Where the symbols take the elements:
%: fugu->zuku, novi->gule, ligi->duda, lipo->zota, pazi->fale, rele->dada, duto->godo, buli->rele, bife->sava, zima->suda, tile->simu, simu->viza, mibe->buli, bule->teri, didu->vare, duda->sulo, fezu->gaba, zeze->mibe, gepe->robi, kemo->kire, zupi->fezu, mezi->pazi, gaba->kofo, sivo->kifu, kofo->sifa, niti->sore, kupa->lipo, sulo->mezi, teri->gepe, nafe->nole, gule->ligi, robi->revi, sore->bife, godo->kemo, kire->bire, fale->teli, viza->nafe, dada->bame, suda->gamu, vile->duto, zuku->zeze, gamu->faba, sufe->novi, bame->kupa, nole->zupi, teli->didu, faba->bule, vare->zima, bire->sufe, revi->vile, sava->sivo, zota->niti, kifu->tile, sifa->fugu
§: fugu->sifa, novi->sufe, ligi->gule, lipo->kupa, pazi->mezi, rele->buli, duto->vile, buli->mibe, bife->sore, zima->vare, tile->kifu, simu->tile, mibe->zeze, bule->faba, didu->teli, duda->ligi, fezu->zupi, zeze->zuku, gepe->teri, kemo->godo, zupi->nole, mezi->sulo, gaba->fezu, sivo->sava, kofo->gaba, niti->zota, kupa->bame, sulo->duda, teri->bule, nafe->viza, gule->novi, robi->gepe, sore->niti, godo->duto, kire->kemo, fale->pazi, viza->simu, dada->rele, suda->zima, vile->revi, zuku->fugu, gamu->suda, sufe->bire, bame->dada, nole->nafe, teli->fale, faba->gamu, vare->didu, bire->kire, revi->robi, sava->bife, zota->lipo, kifu->sivo, sifa->kofo
&: fugu->bule, novi->fezu, ligi->kofo, lipo->kire, pazi->zeze, rele->vile, duto->tile, buli->revi, bife->gule, zima->bame, tile->mezi, simu->pazi, mibe->robi, bule->niti, didu->rele, duda->sifa, fezu->zima, zeze->gepe, gepe->bife, kemo->viza, zupi->vare, mezi->zuku, gaba->suda, sivo->duda, kofo->gamu, niti->sufe, kupa->kemo, sulo->fugu, teri->sore, nafe->teli, gule->gaba, robi->sava, sore->novi, godo->simu, kire->nafe, fale->mibe, viza->fale, dada->duto, suda->kupa, vile->kifu, zuku->teri, gamu->lipo, sufe->zupi, bame->godo, nole->didu, teli->buli, faba->zota, vare->dada, bire->nole, revi->sivo, sava->ligi, zota->bire, kifu->sulo, sifa->faba
^: fugu->ligi, novi->zota, ligi->sore, lipo->zima, pazi->kifu, rele->fale, duto->buli, buli->pazi, bife->bule, zima->nole, tile->revi, simu->vile, mibe->mezi, bule->kofo, didu->viza, duda->bife, fezu->bire, zeze->sulo, gepe->fugu, kemo->dada, zupi->kire, mezi->sivo, gaba->sufe, sivo->gepe, kofo->novi, niti->gamu, kupa->vare, sulo->sava, teri->sifa, nafe->godo, gule->niti, robi->zuku, sore->faba, godo->rele, kire->bame, fale->tile, viza->duto, dada->teli, suda->zupi, vile->mibe, zuku->duda, gamu->fezu, sufe->lipo, bame->didu, nole->kemo, teli->simu, faba->gaba, vare->nafe, bire->kupa, revi->zeze, sava->teri, zota->suda, kifu->robi, sifa->gule
!: fugu->sivo, novi->bule, ligi->gepe, lipo->gaba, pazi->duto, rele->nafe, duto->didu, buli->viza, bife->zuku, zima->sufe, tile->rele, simu->dada, mibe->simu, bule->duda, didu->kire, duda->robi, fezu->niti, zeze->tile, gepe->mezi, kemo->zima, zupi->zota, mezi->vile, gaba->sore, sivo->mibe, kofo->bife, niti->sifa, kupa->fezu, sulo->revi, teri->sulo, nafe->kupa, gule->teri, robi->pazi, sore->fugu, godo->vare, kire->suda, fale->godo, viza->bame, dada->nole, suda->novi, vile->teli, zuku->kifu, gamu->gule, sufe->faba, bame->zupi, nole->lipo, teli->kemo, faba->ligi, vare->bire, bire->gamu, revi->fale, sava->zeze, zota->kofo, kifu->buli, sifa->sava
*: fugu->teri, novi->gaba, ligi->sifa, lipo->bire, pazi->mibe, rele->duto, duto->simu, buli->vile, bife->ligi, zima->kupa, tile->pazi, simu->fale, mibe->revi, bule->sore, didu->dada, duda->fugu, fezu->suda, zeze->robi, gepe->sava, kemo->nafe, zupi->zima, mezi->zeze, gaba->gamu, sivo->sulo, kofo->faba, niti->novi, kupa->kire, sulo->zuku, teri->bife, nafe->didu, gule->kofo, robi->sivo, sore->gule, godo->viza, kire->nole, fale->buli, viza->teli, dada->godo, suda->lipo, vile->tile, zuku->gepe, gamu->zota, sufe->fezu, bame->kemo, nole->vare, teli->rele, faba->niti, vare->bame, bire->zupi, revi->kifu, sava->duda, zota->sufe, kifu->mezi, sifa->bule

The rows follow the links: the fewer symbols apart two elements are, the more alike their rows tend to be.

Each row is also shifted at random along 6 hidden directions that mean nothing.

Rows with their elements:
[-549, -127,  222, -186,  172,  -67, -148,  401, -152,  205,  -52,  124,  285,    6,  -53,  -59, -218,  -20,  -22,    6,   98, -199,   71,  244,  243,  102,  -70,  -38,  754,   19, -233,  -37]: zuku
[  24,    3, -140, -109, -162, -244,  198,  -26,  123, -124,  -75,   11,  231, -102,  190,  -71,  208,  130,  -96,  -96,   94,  184,   78,  -45,  -11,  -60,  107,   11,  -42,  100,  212, -102]: fezu
[-411,  -10,  114,   64, -174, -172, -199,  306,  -90,  116,  319,  -57,   86,   90,    5,   62, -218, -326,  273,   37,  163, -302,   87,   71,   35,  139,  -92,  -23,  512, -108, -368,    6]: mibe
[-100,   75, -263,  302, -485, -495,  109, -370,   56, -408,  586, -272, -242,   -8,  387,   60,  145, -304,  375,  119,  184,  173,  100, -243, -346,  -91,   26,   52, -384,  -48,   -1, -115]: bame
[ 205, -157,  100, -162,   17,  151, -193,  144,  -23,  156,  -19,  207,  -74,  -13, -227, -127, -188,  -34,  -54,  -54, -174, -267,  -50,  243,    6,  271,   -4,  -49,  167,   65, -278,  -31]: duda
[ -79, -208,  -52, -145, -146,   42, -186, -168,   -6, -104,  341,  255, -179,   14, -188, -237, -139,  -97,   32,  -35, -278, -210,  -39,  242, -260,  415,   65,  -61,  -56,  147, -293, -124]: sifa
[-520, -130,   28, -237,   -8, -198,  -19, -122,  -28, -179,  154,  166,  322,  -41,  -53, -144,   56,  235, -210,   27,   23,   81,   49,  166,   87,  111,   -8,   -7,  168,  192,   85, -128]: kofo
[-424,    6, -357,   14, -382, -431,  218,  323,  100,  -57,  178,  -21,   92,  -52,  529,  -86,   51, -437,  456, -222,  124,  -55,  200,  -57, -414,  158,  289,  -29,  419,  -57, -186, -175]: kupa
[   3,  197, -186,  283,  749,  328,  206, -326, -262, -252,  101, -131,  -59,  238,  193,  186,   45,  -65,  175,   95, -128,  452,  -52, -247, -300, -194,  117,   -2,  197, -197,  308,  121]: dada
[ 244,  -25,  332,  -21,  -37,  380, -324, -227,   57,  128,  -61,   40, -177,   23, -637,   69,  -72,  301, -399,  144, -131, -195, -189,   82,  352,    8, -299,   18, -643,   76,   10,  167]: sulo
[ 876,  -76,  114,  -83,   41,   -1, -119,  333,  -73,  191,  -36,   80,   72,   16,  -30,  -34, -193, -139,  102,  -35,   20, -238,   44,  156,   74,  131,  -11,  -41,  485,  -32, -266,   -6]: robi
[-122,   74,  317,   71,  700,  199,   40,  168, -257,  213, -470, -157,   27,   -6,   46,  187, -109,  200, -109,  199,  161,  192,  -39,  -24,  450, -437, -184,   35,  390, -146,  151,  142]: pazi
[ 227,  109,  -60,  290, -219, -381, -107, -206, -163, -357,  899, -232,  126,  224,  152,  181,  -48, -372,  381,  192,  256,   26,  139, -153, -214,   33, -101,   22,  297, -134, -128,  -18]: fale
[-212, -111, -401,  111,  -52, -185,  129, -601,  -52, -520,  564,   46, -458,    3,  323, -209,   50, -219,  328,   62, -265,  257,    7,  -24, -683,  189,  218,  -22, -313,   80,  -61, -226]: sufe
[ 356, -117,   66,   50, -408, -349, -356, -536, -101, -492, 1103,    5,   27,  152, -241,  -34,  -90, -107,   71,  285,   46, -103,   43,  107, -123,  283, -215,   12, -121,  113, -212, -117]: gepe
[ 282,  -96,    9,  148,  345,  647, -311, -501, -164,  -97,  341,  163, -688,  199, -451,  -52, -285, -148,   97,  121, -565, -154, -251,  117, -388,  337,  -35,  -57, -432,  -38, -269,   88]: sivo
[-366,  127,  112,  -24,  360,  580, -111,  641,  -41,  516, -389,  105,  208,  208, -278,  141, -224, -190,   48, -243, -130, -362,  -48,   34,   75,  164,   52,  -72,  630, -218, -185,  248]: vile
[-983,   86,  -89,   78, -370,  -61,   71,  733,  187,  463, -334,  -82,  -38,  -49,  222,   61,  -92, -449,  346, -284,  140, -390,  100,  -73,  -61,   70,  130,  -32,  295, -203, -323,   54]: godo
[ 469, -183,  -52,  -90,  106,   61, -174, -322, -144, -250,  456,  206, -128,   79, -139, -190, -138,  -41,   38,   81, -257,  -26,  -27,  202, -272,  318,   30,  -53,   78,  122, -174, -113]: bife

The symbols that take the first to the second take the third to the fourth, perhaps in another order. What is the fourth?
Answer with the element's name.
[-104,   57, -302,  110,  169,  242,  235,    5,   63,   46, -270,    6, -361,  -14,  249,  -38,   47, -199,  227, -173, -238,  113,  -55, -133, -410,   20,  266,  -11, -172,  -98,   40,    8]
: [ 234,   54, -185, -128,  477,  662,  287,  191,  138,  341, -924,  193, -149,  -62,  -34,  -71,   99,  180, -194, -330, -397,   99, -162,  -34, -121,  -22,  293,  -42, -213,  -29,  242,  120]
:: [ 350,   79,  158,   95,  -41,  337, -165,  269,   60,  342, -207,  -42, -139,   72, -278,  139, -133, -128,   10,  -69,  -38, -315,  -86,  -37,  132,   26,  -96,  -16,  -97, -146, -174,  184]
: duto

[ -45, -125,  198,  -10,   -5,  309, -238,  116,   15,  294, -209,   91, -497,  -62, -279,  -60, -249,  -87,    3,   27, -212, -352, -134,  174,   67,  136, -100,  -21, -261,  -14, -358,   52]
: [-995, -178,  -76, -199,  270,  166,   93,    3,  -22,   65, -333,  232, -226, -130,   68, -239,  -56,   94,  -51,  -90, -270,   42,  -65,  192, -139,  125,  161,  -39,   30,  120,  -55, -110]
:: [ 342, -208, -128, -239,  445,   -4,  153,   85, -160,  -29, -180,  258,  -24,  -94,  284, -277,  -95,   10,   77,  -73, -204,  130,   32,  235, -229,  155,  241,  -57,  570,  100,  -87, -201]
: kire

[-360,  -78, -217, -139, -133,  -66,  133,    8,  101,  -60,  -29,  150,   12,  -72,  131, -184,   77,  -37,   41, -168, -143,   19,   31,   53, -263,  183,  205,  -34,  -12,   98,  -16, -116]
: [-620,  -21, -241,  101, -320, -247,  160, -122,  123, -120,   70,  -72, -301, -121,  311,  -76,  113, -169,  220,  -46,   -3,   81,   46,  -93, -289,  -15,  133,   16, -347,   16,  -27, -112]
:: [ 566, -241,  -25,  -32,  405,   -5,    3, -227, -240, -146,   78,  131, -472,  -96,  212, -234, -221,  -78,  200,  156, -239,  120,  -47,  232, -254,   90,   82,  -24,  189,   65, -236, -191]
: gule

[  15, -173, -131, -124, -347, -677,  158, -109,   20, -277,  216,    5,   31, -236,  446, -212,  117,   21,   98,   72,  199,  183,  161,  106,  -65,  -37,   69,   26,   55,  187,  -18, -309]
: [-310,  114, -153,   53,   13,   75,  128, -317,   87, -214,   58,  -32,  117,   61,  -43,   59,  228,  168, -152,  -30,  -55,  247,  -34, -169, -108,  -70,   59,   26, -356,   41,  347,   41]
:: [  23, -104, -277,  -56, -531, -311,    6, -302,  152, -326,  527,  106,  -66,  -32,   78, -195,  112, -138,  118,  -84, -116,  -33,   56,   32, -412,  315,  138,  -17, -320,  157, -104, -186]
: kupa

[ 626,   -6,  206,  -43,  103, -204, -135,   94, -177,  -51,  280,  -35,  397,   95,  -44,   85,  -96,   25,  -25,  147,  233,  -22,  100,   73,  251,  -33, -161,    4,  573,  -12,  -40,   -6]
: [ 219, -131,  183,   61,   90,  112, -182, -122,  -99,   63,   20,    2, -467,  -56, -108,  -49, -209,  -40,   58,  165, -108, -125,  -98,  130,   43,    8, -133,    1, -196,    7, -248,  -12]
:: [ 534,  209,   13,  210,   58,  125,   28,   19,    8,   37,  -22, -192,   69,  121,  -27,  239,   60,  -53,   39,   26,  117,   50,  -10, -227,   61, -184,  -71,   29,  -79, -159,  146,  161]
: simu

[ 460, -270,  123,  -93, -560, -524,  -82,  -65,  131,   13,   -9,   -8, -494, -362,  159, -230,  -61,   19,   31,  139,  118, -150,   34,  205,  147,  -36, -123,   43, -491,  191, -300, -248]
: [-744, -161,  176, -286, -154, -208,  -68,  135,   52,   80, -158,  147,  237, -167, -103, -157,   10,  264, -286,    0,   97,  -75,   36,  223,  318,   30,  -81,   -2,   93,  202,  -25, -108]
:: [ 192,  231, -313,  151,  145,  500,    8, -408,   29, -277,  402,   58,  178,  369, -304,  141,  157,  -71,  -16, -146, -330,  130, -106, -243, -480,  257,  155,  -32, -253,  -81,  283,  181]
: nafe

[-948,  -72, -296,  143,  548, -121,  195, -907, -327, -747,  632,   -7, -258,   94,  359, -115,   84,   53,  192,  279, -205,  650,  -21,  -63, -540,  -55,  136,   10,  -50,   81,  246, -192]
: [ 819,  148, -152,  310, -188, -104,   82, -160,   42, -120,  205, -254, -295,   37,  217,  160,   67, -258,  294,   49,   81,   81,   16, -250, -218, -151,    6,   41, -339, -149,   12,   37]
:: [ 591,  160, -226,  189, -392, -264,   92,   46,   93, -141,  354, -175,  163,   98,  223,  129,  135, -289,  269,  -90,  185,    5,  116, -232, -235,    8,   81,   14,   32, -114,   26,   10]
: zeze

[ 577,  -42,   71,  157,  615,  242,   -5,  -18, -294,   56,  -98,  -44, -438,   42,  161,   14, -255, -169,  266,  154, -145,   78,  -74,   50, -126,  -90,    1,  -21,  294, -143, -180,   23]
: [ -98, -199,  253,  -95, -695, -656, -209,  137,   89,   37,  241,  -60,  -61, -236,   51, -105,  -98,  -39,   25,  168,  351, -293,  132,  196,  345,   -9, -242,   38,  -79,  141, -352, -185]
:: [-365,  120, -197,  122, -233,    6,   98, -113,  128, -102,  121,  -77,    7,   56,   40,   76,  153, -104,   70, -101,   -8,   51,    0, -198, -200,    3,   83,   13, -312,  -52,  129,   40]
: teli

[-465, -160,  240, -154, -405, -576, -196, -227,  -13, -251,  448,   -7,  284, -107,  -95,  -92,   46,  256, -234,  252,  293,   11,  107,  166,  362,  -33, -271,   45,  -54,  234,   -4, -175]
: [ 555, -130,   12, -201, -216,  173, -274,  207,   37,  122,  261,  303,  148,  117, -367, -145, -187, -181,   -2, -176, -227, -442,  -11,  243, -145,  527,   49,  -79,  279,   74, -359,  -18]
:: [-460, -156,  349,  163,  148, -198,  -26,   14, -130,  208, -422, -239, -819, -331,  258,   -1, -211,   37,  124,  347,  182,   37,  -60,   81,  372, -467, -258,   83, -341,  -48, -238,  -68]
: pazi

[ 901,  283,   -4,   64,   36,  353,  -23,  280,   89,  179,  -70,  -49,  522,  265, -309,  264,   88,  -20, -115, -196,   49, -122,   -7, -206,   98,   20,   -3,  -19,  197, -176,  197,  279]
: [-207, -177,  144,  -89,  603,   98,  -28, -177, -290,  -73,  -77,  113, -189,  -45,   43, -140, -177,  157,  -53,  197, -133,  180,  -52,  211,   56,  -43,  -41,  -13,  293,   68,  -51,  -88]
:: [ 646,   39, -370,   -8, -193, -129,  203,  -46,  106, -189,  176,   65,  121,   36,  265,  -86,  153, -183,  188, -202,  -79,   94,   76, -108, -427,  174,  270,  -23,   55,   21,   67, -103]
: vile

[-144, -152,  -12, -247, -426,  -99, -282,    8,   73, -115,  541,  282,  352,  102, -363, -172,  -54,  -51, -100, -111, -111, -332,   48,  233,  -93,  515,    6,  -64,  186,  178, -225,  -82]
: [  95,    6, -100,  -99, -259, -197,   17, -470,   97, -399,  384,   49,  316,   26, -138,  -48,  264,  283, -279,   47,   15,  217,   20,  -54,  -22,   51,  -24,   28, -369,  193,  323,  -74]
:: [-361, -258,  -19, -153, -194, -449,  155,   66,   47,   34, -302,   51, -384, -380,  435, -289,  -11,   35,   78,   34,   58,   47,   63,  196,   24,  -89,   74,   19, -116,  162, -163, -281]
: lipo

[ 309,   15,  126,  204,    7, -325, -192, -367, -255, -390,  794, -185,   52,  150,   26,  129,  -93, -108,  185,  351,  220,  112,   77,  -47,   17,  -65, -228,   34,  205,  -47,  -77,  -45]
: [ 183,   94,  224,  109,  -90,  335, -260,   57,   43,  208,   -3,  -61,  -63,  130, -460,  181, -103,   -5, -130,   32,  -34, -271,  -99,  -35,  207,   29, -199,    2, -273, -100,  -80,  219]
:: [ -33,  -28,  415,  187, -183, -598, -117, -280, -137, -160,  211, -384, -161, -189,  134,  159,    1,  214,  -82,  515,  521,  187,   57,  -34,  591, -550, -460,  130, -293,   34,   53,  -62]
: mibe

[ -47,  193,  -29,  152,  233,  514, -181,   44,  -84,   54,  287,   21,  167,  375, -361,  197, -119, -237,   94,  -90, -183, -182,  -74, -111, -201,  244,    8,  -57,  258, -203,  -60,  244]
: [ 101,   75, -195,  -42,  -47,  -50,  348,  811,  165,  482, -784,  -40,   40, -163,  500,  -12,   30, -272,  267, -375,  114, -111,  102,  -75,  -55,  -95,  290,  -27,  448, -156,  -84,  -10]
:: [-217,    7,  -74, -161,  613,  574,   85, -421,  -61, -156, -227,  243,  124,   98, -323,  -71,  133,  441, -425,  -33, -398,  329, -183,   24,  -81,   39,  103,  -24, -224,  124,  424,   82]
: teri

[ 775, -154,  -85, -107,  224,  621, -210,  285,  -41,  328,  -94,  351, -405,  116, -279, -208, -359, -384,  231, -261, -567, -484, -136,  268, -447,  581,  228, -123,  269,  -62, -532,   30]
: [-412, -104,  350, -206, -196,  199, -248,  563,  137,  577, -539,  116,  -27, -124, -375,  -33, -196,   65, -223, -110,   18, -502,  -54,  230,  465,   81, -157,  -22,   11,   21, -284,   94]
:: [   4,   69, -220,  230,  730,   46,  460,  -23, -229,  -32, -493, -196, -457, -109,  730,   39,   20, -109,  373,   74,  -19,  519,   -6, -181, -261, -433,  227,   25,  214, -190,  178,  -51]
: bame

[ -57, -174, -164, -259,  291,  176,  111,  147,  -36,   85, -285,  306,  -35,  -75,  103, -274,  -69,    0,    8, -193, -306,    0,  -19,  220, -244,  258,  282,  -83,  344,  107,  -93, -122]
: [ 360,   44, -362,  127,  511,  495,  344,   -3,    7,  126, -582,   39, -611,  -41,  329,  -77,   -5, -195,  271, -206, -424,  198, -129, -122, -525,  -26,  364,  -36, -191, -141,   47,   26]
:: [-413,    2, -214,  -32,   78,  102,  185,  -98,   77,  -49, -208,   69, -115,  -55,  132,  -95,  119,   50,  -19, -124, -159,  149,  -36,  -39, -200,   16,  173,   -9, -214,   40,  140,  -38]
: godo

